Here is a tiny trained network, its code and every weight. The questions are about switching its units off for an input and a target symbol, where a switched-off unit gives its printed mean instead of its output.

import numpy as np


def w(rows, s, z=0):
    codes = np.array(rows[::2]) - 128.0
    scale = np.full(codes.shape[1], s)
    scale[-1] = z or s
    return codes * scale


def f(y):
    return np.maximum(y, 0)


def softmax(a):
    e = np.exp(a - a.max(-1, keepdims=True))
    return e / e.sum(-1, keepdims=True)


def log_softmax(a):
    a = a - a.max(-1, keepdims=True)
    return a - np.log(np.exp(a).sum(-1, keepdims=True))


def net(x, mask):
    ids = ['ΠΣΩβγζηφ'.index(c) for c in x.split()]
    T = len(ids)
    res = E[ids] + P[:T]
    u = 0
    for l in range(3):
        r = res
        for j in range(2):
            rows = slice(2 * j, 2 * j + 2)
            q, k, v = (r @ M[l][rows].T for M in (Q, K, V))
            z = softmax(np.where(np.tri(T) > 0, q @ k.T / 2**0.5, -1e9)) @ v
            o = O[l][rows]
            res = res + np.where(mask[u + j], z, o[:, -1]) @ o[:, :-1]
        u += 2
        y = f(res @ A[l][:, :-1].T + A[l][:, -1])
        res = res + np.where(mask[u : u + 8], y, B[l][:, -1]) @ B[l][:, :-1]
        u += 8
    return log_softmax(res[-1] @ U[:, :-1].T + U[:, -1])


Q, K, V, O, A, B = {}, {}, {}, {}, {}, {}
E = w([
[106,164,93],'Π',
[87,144,67],'Σ',
[179,208,182],'Ω',
[76,83,154],'β',
[103,131,155],'γ',
[168,52,5],'ζ',
[146,188,147],'η',
[255,120,129],'φ',
],0.0097)
P = w([
[119,94,148],'0',
[121,113,129],'1',
[121,59,174],'2',
[215,183,15],'3',
[125,42,177],'4',
[221,175,17],'5',
[132,17,177],'6',
[227,172,8],'7',
[139,3,180],'8',
[228,166,3],'9',
[136,14,181],'10',
],0.0054)
Q[0] = w([
[35,73,221],'0.h0',
[220,195,7],'0.h0',
[143,155,142],'0.h1',
[123,127,126],'0.h1',
],0.011)
K[0] = w([
[2,203,194],'0.h0',
[206,56,57],'0.h0',
[155,143,124],'0.h1',
[134,111,145],'0.h1',
],0.014)
V[0] = w([
[227,36,76],'0.h0',
[179,2,125],'0.h0',
[107,138,146],'0.h1',
[162,87,125],'0.h1',
],0.0056)
O[0] = w([
[136,2,60,253],'0.h0',
[160,65,112,201],'0.h0',
[120,160,99,115],'0.h1',
[90,70,233,143],'0.h1',
],0.0065,0.0031)
A[0] = w([
[55,134,88,83],'0.n0',
[254,134,199,177],'0.n1',
[10,95,179,165],'0.n2',
[99,174,31,252],'0.n3',
[36,68,219,161],'0.n4',
[175,168,99,75],'0.n5',
[121,205,75,54],'0.n6',
[163,229,239,176],'0.n7',
],0.0074,0.0038)
B[0] = w([
[169,128,122,132],'0.n0',
[182,182,137,236],'0.n1',
[62,107,138,171],'0.n2',
[116,2,88,253],'0.n3',
[57,132,160,180],'0.n4',
[109,153,72,146],'0.n5',
[94,158,82,135],'0.n6',
[139,166,161,188],'0.n7',
],0.0083,0.004)
Q[1] = w([
[174,77,67],'1.h0',
[174,99,39],'1.h0',
[74,135,132],'1.h1',
[1,162,243],'1.h1',
],0.014)
K[1] = w([
[143,73,134],'1.h0',
[168,57,133],'1.h0',
[49,169,67],'1.h1',
[3,183,132],'1.h1',
],0.011)
V[1] = w([
[197,57,122],'1.h0',
[99,178,112],'1.h0',
[2,202,73],'1.h1',
[171,101,127],'1.h1',
],0.0058)
O[1] = w([
[164,101,187,246],'1.h0',
[47,164,3,68],'1.h0',
[15,226,78,2],'1.h1',
[168,73,178,178],'1.h1',
],0.0046,0.0049)
A[1] = w([
[132,120,147,209],'1.n0',
[201,150,122,82],'1.n1',
[125,70,77,191],'1.n2',
[22,102,65,68],'1.n3',
[95,55,83,131],'1.n4',
[50,102,163,94],'1.n5',
[66,119,205,180],'1.n6',
[103,146,254,252],'1.n7',
],0.01,0.0039)
B[1] = w([
[137,93,117,193],'1.n0',
[136,194,163,198],'1.n1',
[100,125,193,255],'1.n2',
[103,245,186,165],'1.n3',
[115,133,190,228],'1.n4',
[94,194,141,162],'1.n5',
[83,177,89,183],'1.n6',
[145,167,68,218],'1.n7',
],0.011,0.0074)
Q[2] = w([
[49,188,122],'2.h0',
[166,82,255],'2.h0',
[118,97,97],'2.h1',
[108,105,95],'2.h1',
],0.0098)
K[2] = w([
[54,92,83],'2.h0',
[240,43,254],'2.h0',
[117,166,103],'2.h1',
[111,162,164],'2.h1',
],0.0085)
V[2] = w([
[191,252,63],'2.h0',
[18,56,87],'2.h0',
[123,69,73],'2.h1',
[51,225,111],'2.h1',
],0.0035)
O[2] = w([
[237,71,42,78],'2.h0',
[107,253,110,5],'2.h0',
[102,148,144,53],'2.h1',
[93,99,142,51],'2.h1',
],0.0047,0.0028)
A[2] = w([
[111,208,73,187],'2.n0',
[70,114,255,136],'2.n1',
[34,109,33,255],'2.n2',
[155,85,120,158],'2.n3',
[41,196,29,53],'2.n4',
[90,252,64,41],'2.n5',
[67,15,188,108],'2.n6',
[131,126,127,116],'2.n7',
],0.0074,0.0099)
B[2] = w([
[182,135,77,216],'2.n0',
[125,199,124,254],'2.n1',
[9,76,66,211],'2.n2',
[114,98,104,185],'2.n3',
[164,49,200,167],'2.n4',
[177,80,199,179],'2.n5',
[195,143,114,224],'2.n6',
[128,133,129,128],'2.n7',
],0.011,0.01)
U = w([
[94,147,113,255],'Π',
[112,215,161,99],'Σ',
[194,227,88,40],'Ω',
[83,94,209,73],'β',
[90,16,106,108],'γ',
[161,218,212,83],'ζ',
[160,120,2,194],'η',
[183,62,128,169],'φ',
],0.0089,0.0042)

Each question gives the input, a string of symbols that net reads in full, and the target symbol t.
The units are the heads (2 rows each of Q, K, V and O) and the neurons (one row each of A and B). Each row of codes is followed by its name. A weight is (code - 128) times the scale printed after its matrix; where a second scale follows, it is the last column's (O, A, B and U).
mask holds one flag per unit, layer by layer, with each layer's heads first. A switched-off unit (its flag False) gives its mean, the last column of its rows in O or B, instead of its output. The means were averaged over made-up inputs and are rounded, as every weight is.
A unit's drop is (log p(t) with every unit on - log p(t) with that unit switched off) / (log p(t) with every unit on - log p(t) with every unit switched off).
most important unit: the unit with the biggest drop
k most important neurons: the k neurons with the biggest drops, biggest first
k most important neurons of layer l: the k neurons of layer l with the biggest drops, biggest first
which heads matter: for each layer, one digit per head in row order, 1 if its drop is at least 0.15 and else 0, layers parted by /
drop of u: that unit's drop, to one decimal
input φ φ φ φ Ω ζ γ Σ, target ζ: which heads matter : 10 / 10 / 10
input Ω Ω ζ φ γ, target γ: which heads matter : 10 / 00 / 00
input Ω Π ζ γ, target ζ: most important unit : 2.h0
input Σ ζ β β, target ζ: which heads matter : 10 / 00 / 10
input φ ζ γ φ Π η Π φ β Σ, target φ: which heads matter : 00 / 01 / 00
input β γ η β φ Ω η φ ζ η, target ζ: 4 most important neurons : 1.n4, 1.n2, 1.n7, 2.n2
input Ω η η β φ ζ Σ Ω Π γ, target ζ: 4 most important neurons of layer 2 : 2.n1, 2.n2, 2.n6, 2.n0
input Ω φ φ Π η η β, target β: which heads matter : 10 / 11 / 00
input φ η ζ Σ, target ζ: 3 most important neurons : 1.n4, 1.n2, 2.n1
input ζ Π φ ζ η η β β φ η Ω, target Ω: which heads matter : 10 / 00 / 00
input η η β η Π ζ, target ζ: 2 most important neurons : 1.n2, 1.n4
input β Σ β γ φ η Σ γ β Ω, target φ: which heads matter : 10 / 01 / 10
input Π β φ Π η Π η β, target φ: which heads matter : 00 / 01 / 10
input η η φ φ ζ φ Π Π φ β β, target β: 4 most important neurons : 2.n4, 2.n5, 2.n2, 1.n3
input β β η η γ ζ φ γ, target φ: 2 most important neurons of layer 0 : 0.n1, 0.n3
input β φ Ω, target Ω: most important unit : 0.n1
input β φ γ η φ ζ β η η β, target ζ: which heads matter : 10 / 10 / 10
input η β η β φ γ ζ Π, target ζ: 3 most important neurons : 1.n4, 1.n2, 2.n1
input β η β Π γ, target γ: 2 most important neurons of layer 0 : 0.n3, 0.n4
input γ Σ β η ζ, target ζ: 2 most important neurons : 2.n1, 1.n2
input Σ φ φ γ η Ω φ Π, target φ: most important neuron of layer 2 : 2.n6
input ζ η η η η β η η η Π, target ζ: 2 most important neurons of layer 2 : 2.n1, 2.n2
input γ Π η η Π η γ η, target η: 3 most important neurons of layer 1 : 1.n4, 1.n2, 1.n3
input Ω β Π η η, target η: 2 most important neurons of layer 1 : 1.n3, 1.n2
input φ φ η φ η Π Π φ η Σ, target φ: 2 most important neurons of layer 2 : 2.n6, 2.n2
input Σ η Π η β η η φ Σ γ, target φ: 2 most important neurons of layer 2 : 2.n6, 2.n2
input γ η Π β η β Π Σ Π, target Π: most important neuron of layer 0 : 0.n1
input γ Ω η Σ Π ζ β ζ Σ, target Σ: drop of 1.n4 : 0.2
input ζ Ω Π Σ β ζ φ β Π, target Π: drop of 0.n7 : 0.2
